m = [[.65, -.68, -.25, -.05, -.20, -.18, -.24, .51, -.24, -.18, -.22, .41, -.27, -.19], [.42, -.19, .17, .24, -.41, -.19, -.37, .37, .26, -.41, .21, .33, .24, -.21], [-.69, .33, .24, .00, .30, .20, .20, -.70, .44, .13, .07, -.48, .31, .23], [.33, -.59, -.30, -.27, .13, .00, .04, .39, .17, -.09, -.24, .13, .21, .03], [-.31, -.03, .15, .11, -.46, -.47, -.60, -.18, -.13, -.66, .13, -.24, -.11, -.35], [-.11, -.28, -.01, -.16, -.31, -.34, -.44, -.15, -.08, -.50, -.02, -.17, .02, -.27]]
Rows and columns are counted from 1.
row 1 col 1 -> .65
row 6 col 13 -> .02
row 2 col 14 -> -.21
row 1 col 11 -> -.22
row 6 col 12 -> -.17
row 3 col 7 -> .20
row 3 col 8 -> -.70
row 6 col 8 -> -.15
row 5 col 9 -> -.13
row 5 col 4 -> .11
row 2 col 7 -> -.37
row 1 col 8 -> .51
row 3 col 4 -> .00
row 1 col 2 -> -.68
row 3 col 13 -> .31
row 5 col 3 -> .15
row 4 col 8 -> .39
row 2 col 9 -> .26
row 2 col 5 -> -.41
row 1 col 3 -> -.25
row 4 col 11 -> -.24
row 2 col 11 -> .21
row 1 col 10 -> -.18
row 5 col 2 -> -.03
row 5 col 7 -> -.60
row 5 col 8 -> -.18
row 4 col 4 -> -.27
row 1 col 9 -> -.24
row 4 col 5 -> .13
row 5 col 14 -> -.35

A =
|  .44 | -.51 | -.36 | -.50 | -.15 | -.14 | -.12 |  .44 | -.06 | -.07 | -.47 |  .54 | -.29 |
| -.56 |  .13 | -.56 |  .22 | -.08 |  .11 |  .13 |  .24 |  .06 | -.46 | -.26 | -.14 |  .75 |
| -.33 |  .58 |  .26 |  .07 |  .00 | -.47 |  .16 | -.02 | -.33 | -.39 | -.14 | -.40 |  .71 |
| -.22 | -.13 | -.63 | -.16 | -.17 | -.10 |  .03 |  .51 | -.06 | -.48 | -.59 |  .19 |  .52 |
| -.67 |  .23 | -.37 |  .53 |  .02 |  .39 |  .14 | -.11 |  .26 | -.19 |  .16 | -.34 |  .54 |
|  .39 | -.64 | -.41 | -.25 | -.07 |  .27 | -.16 |  .22 |  .21 |  .22 | -.11 |  .50 | -.59 |
|  .67 | -.30 |  .37 | -.42 |  .00 | -.22 | -.16 |  .01 | -.14 |  .33 | -.02 |  .33 | -.70 |
| -.26 |  .61 |  .60 |  .29 |  .14 | -.22 |  .13 | -.40 | -.18 | -.01 |  .32 | -.51 |  .31 |
|  .01 |  .08 |  .41 |  .32 |  .18 |  .37 | -.02 | -.50 |  .22 |  .46 |  .64 | -.23 | -.45 |
|  .47 | -.60 | -.26 | -.26 | -.06 |  .24 | -.16 |  .18 |  .20 |  .29 | -.06 |  .49 | -.67 |
|  .13 | -.47 | -.66 | -.34 | -.19 |  .00 | -.08 |  .53 |  .00 | -.25 | -.53 |  .46 |  .05 |
| -.04 | -.06 |  .17 |  .38 |  .16 |  .52 | -.02 | -.43 |  .35 |  .49 |  .63 | -.15 | -.47 |
| -.53 | -.10 | -.78 |  .26 | -.07 |  .38 |  .08 |  .25 |  .27 | -.33 | -.17 |  .02 |  .49 |
|  .28 |  .28 |  .50 | -.41 | -.03 | -.75 |  .00 |  .12 | -.50 | -.21 | -.35 | -.01 |  .20 |
Rows and columns are counted from 1.
(1, 1) => .44
(7, 8) => .01
(6, 6) => .27
(13, 4) => .26
(3, 7) => .16
(10, 2) => -.60
(9, 2) => .08
(8, 9) => -.18
(11, 13) => .05
(2, 9) => .06
(9, 6) => .37
(7, 2) => -.30
(4, 6) => -.10
(14, 11) => -.35
(8, 12) => -.51
(1, 8) => .44
(5, 4) => .53
(11, 8) => .53
(6, 7) => -.16
(1, 13) => -.29
(12, 13) => -.47
(11, 1) => .13
(9, 1) => .01
(10, 11) => -.06
(12, 1) => -.04
(10, 5) => -.06
(7, 10) => .33
(3, 3) => .26
(8, 1) => -.26
(10, 3) => -.26
(6, 13) => -.59
(7, 6) => -.22
(9, 4) => .32
(4, 1) => -.22

grid =
array([[-.17,  .09, -.48,  .60,  .26,  .14,  .11,  .13,  .15, -.44,  .11,
         .22,  .18],
       [ .24, -.16,  .16, -.28, -.26, -.21, -.02, -.11, -.01,  .14, -.26,
         .03, -.21]])
Rows and columns are counted from 1.
(1, 1) -> -.17
(1, 3) -> -.48
(1, 4) -> .60
(1, 8) -> .13
(2, 6) -> -.21
(2, 4) -> -.28
(1, 6) -> .14
(2, 11) -> -.26
(2, 9) -> -.01
(2, 13) -> -.21
(2, 3) -> .16
(2, 7) -> -.02
(2, 2) -> -.16
(1, 9) -> .15
(1, 11) -> .11

M =
[[ .01  .07 -.13  .05  .66]
 [ .29 -.05  .00  .00  .45]]
Indices start at 1.
(1, 1) = .01
(2, 4) = .00
(1, 5) = .66
(1, 3) = -.13
